Below are the code and all the weights of a small trained network. Each question names an input and a target symbol and asks about switching units off, where a switched-off unit gives its printed mean instead of its output.

import numpy as np


def w(rows, s, z=0):
    codes = np.array(rows[::2]) - 128.0
    scale = np.full(codes.shape[1], s)
    scale[-1] = z or s
    return codes * scale


def f(y):
    return np.maximum(y, 0)


def softmax(a):
    e = np.exp(a - a.max(-1, keepdims=True))
    return e / e.sum(-1, keepdims=True)


def log_softmax(a):
    a = a - a.max(-1, keepdims=True)
    return a - np.log(np.exp(a).sum(-1, keepdims=True))


def net(x, mask):
    ids = ['βδζμξφ'.index(c) for c in x.split()]
    T = len(ids)
    res = E[ids] + P[:T]
    r = res
    for j in range(2):
        rows = slice(2 * j, 2 * j + 2)
        q, k, v = (r @ M[0][rows].T for M in (Q, K, V))
        z = softmax(np.where(np.tri(T) > 0, q @ k.T / 2**0.5, -1e9)) @ v
        o = O[0][rows]
        res = res + np.where(mask[j], z, o[:, -1]) @ o[:, :-1]
    y = f(res @ A[0][:, :-1].T + A[0][:, -1])
    res = res + np.where(mask[2:14], y, B[0][:, -1]) @ B[0][:, :-1]
    return log_softmax(res[-1] @ U[:, :-1].T + U[:, -1])


Q, K, V, O, A, B = {}, {}, {}, {}, {}, {}
E = w([
[193,224,5,128,104],'β',
[135,112,151,118,154],'δ',
[82,222,172,188,197],'ζ',
[101,99,35,172,174],'μ',
[98,110,134,93,186],'ξ',
[189,153,126,122,95],'φ',
],0.021)
P = w([
[76,165,178,123,72],'0',
[114,131,115,117,80],'1',
[104,123,107,124,128],'2',
[129,119,113,129,145],'3',
[136,119,118,141,169],'4',
[149,126,119,146,184],'5',
[163,117,126,149,201],'6',
[165,118,124,154,223],'7',
[170,126,137,158,241],'8',
[189,124,144,165,247],'9',
[200,138,144,166,248],'10',
],0.013)
Q[0] = w([
[97,152,109,144,232],'head 0',
[173,177,71,55,243],'head 0',
[110,133,103,253,163],'head 1',
[66,109,162,33,69],'head 1',
],0.0078)
K[0] = w([
[218,128,124,108,189],'head 0',
[182,115,146,182,206],'head 0',
[234,124,147,95,169],'head 1',
[72,132,134,136,5],'head 1',
],0.012)
V[0] = w([
[76,130,175,168,155],'head 0',
[159,163,159,37,94],'head 0',
[164,146,114,246,47],'head 1',
[146,195,67,162,164],'head 1',
],0.012)
O[0] = w([
[85,61,160,104,107,171],'head 0',
[170,139,64,68,229,9],'head 0',
[147,103,188,255,166,86],'head 1',
[90,110,64,190,106,245],'head 1',
],0.0099,0.011)
A[0] = w([
[123,129,57,116,105,113],'neuron 0',
[206,105,87,114,97,102],'neuron 1',
[85,158,114,57,37,70],'neuron 2',
[88,143,140,117,201,126],'neuron 3',
[155,128,254,86,120,58],'neuron 4',
[92,142,142,196,179,120],'neuron 5',
[140,207,88,123,69,2],'neuron 6',
[118,35,181,91,150,155],'neuron 7',
[115,150,206,112,210,151],'neuron 8',
[201,164,178,126,123,55],'neuron 9',
[216,219,133,132,60,182],'neuron 10',
[104,157,209,141,63,107],'neuron 11',
],0.0099,0.0054)
B[0] = w([
[86,96,172,124,155,203],'neuron 0',
[193,124,171,168,71,148],'neuron 1',
[85,206,75,129,185,174],'neuron 2',
[186,161,105,128,81,168],'neuron 3',
[177,87,137,105,254,133],'neuron 4',
[174,138,109,137,108,254],'neuron 5',
[66,87,147,180,131,160],'neuron 6',
[84,186,174,158,122,166],'neuron 7',
[207,36,180,67,66,161],'neuron 8',
[54,153,166,125,130,131],'neuron 9',
[126,79,136,80,136,176],'neuron 10',
[134,125,66,80,154,174],'neuron 11',
],0.0083,0.0094)
U = w([
[175,176,78,151,214,8],'β',
[229,35,69,43,96,226],'δ',
[46,79,164,143,160,150],'ζ',
[65,254,240,165,10,161],'μ',
[130,190,17,51,98,2],'ξ',
[186,98,131,121,208,102],'φ',
],0.0057,0.0027)

Each question gives the input, a string of symbols that net reads in full, and the target symbol t.
The units are the heads (2 rows each of Q, K, V and O) and the neurons (one row each of A and B). Each row of codes is followed by its name. A weight is (code - 128) times the scale printed after its matrix; where a second scale follows, it is the last column's (O, A, B and U).
mask holds one flag per unit, heads first, then neurons. A switched-off unit (its flag False) gives its mean, the last column of its rows in O or B, instead of its output. The means were averaged over made-up inputs and are rounded, as every weight is.
A unit's drop is (log p(t) with every unit on - log p(t) with that unit switched off) / (log p(t) with every unit on - log p(t) with every unit switched off).
The circuit of an input: a set's keep is (log p(t) with only the set's units on - log p(t) with every unit switched off) / (log p(t) with every unit on - log p(t) with every unit switched off). Starting from the 12 units with the biggest drops (on a tie, the unit counted first), units are removed one at a time, each time the one whose removal leaves the highest keep (on an exact tie, the one counted first), for as long as the keep stays at least 0.8.
units of the circuit, in order: the units of the circuit, biggest drop first
k most important neurons: the k neurons with the biggest drops, biggest first
drop when u is switched off: that unit's drop, to one decimal
input β φ μ μ β, target μ: units of the circuit, in order -> (head 0; neuron 6)
input μ μ β φ ξ δ ξ ξ μ μ ξ, target μ: units of the circuit, in order -> (head 0; neuron 7)
input ζ ξ β μ ξ ζ δ φ ξ, target δ: 3 most important neurons -> (neuron 8; neuron 3; neuron 2)
input β ξ ζ ξ ξ φ β ζ δ φ ξ, target δ: units of the circuit, in order -> (head 0; neuron 8)
input ξ μ ξ ξ φ, target ξ: units of the circuit, in order -> (head 1; neuron 2)
input ξ ξ ξ δ, target ξ: units of the circuit, in order -> (head 1; neuron 2)
input ξ μ μ ξ δ μ μ ξ μ, target ξ: units of the circuit, in order -> (head 1)
input ζ ξ μ ζ ξ δ β β β ζ, target β: units of the circuit, in order -> (head 1; neuron 5; head 0)
input δ μ ζ ξ μ ζ ξ, target μ: 3 most important neurons -> (neuron 7; neuron 11; neuron 10)
input ζ δ μ μ β, target ζ: 2 most important neurons -> (neuron 6; neuron 10)
input β φ δ μ μ β, target μ: drop when neuron 1 is switched off -> 0.1
input ζ φ β μ, target β: drop when neuron 5 is switched off -> 0.2
input β ζ β β ξ μ φ μ δ ξ ξ, target ξ: drop when neuron 7 is switched off -> 0.0
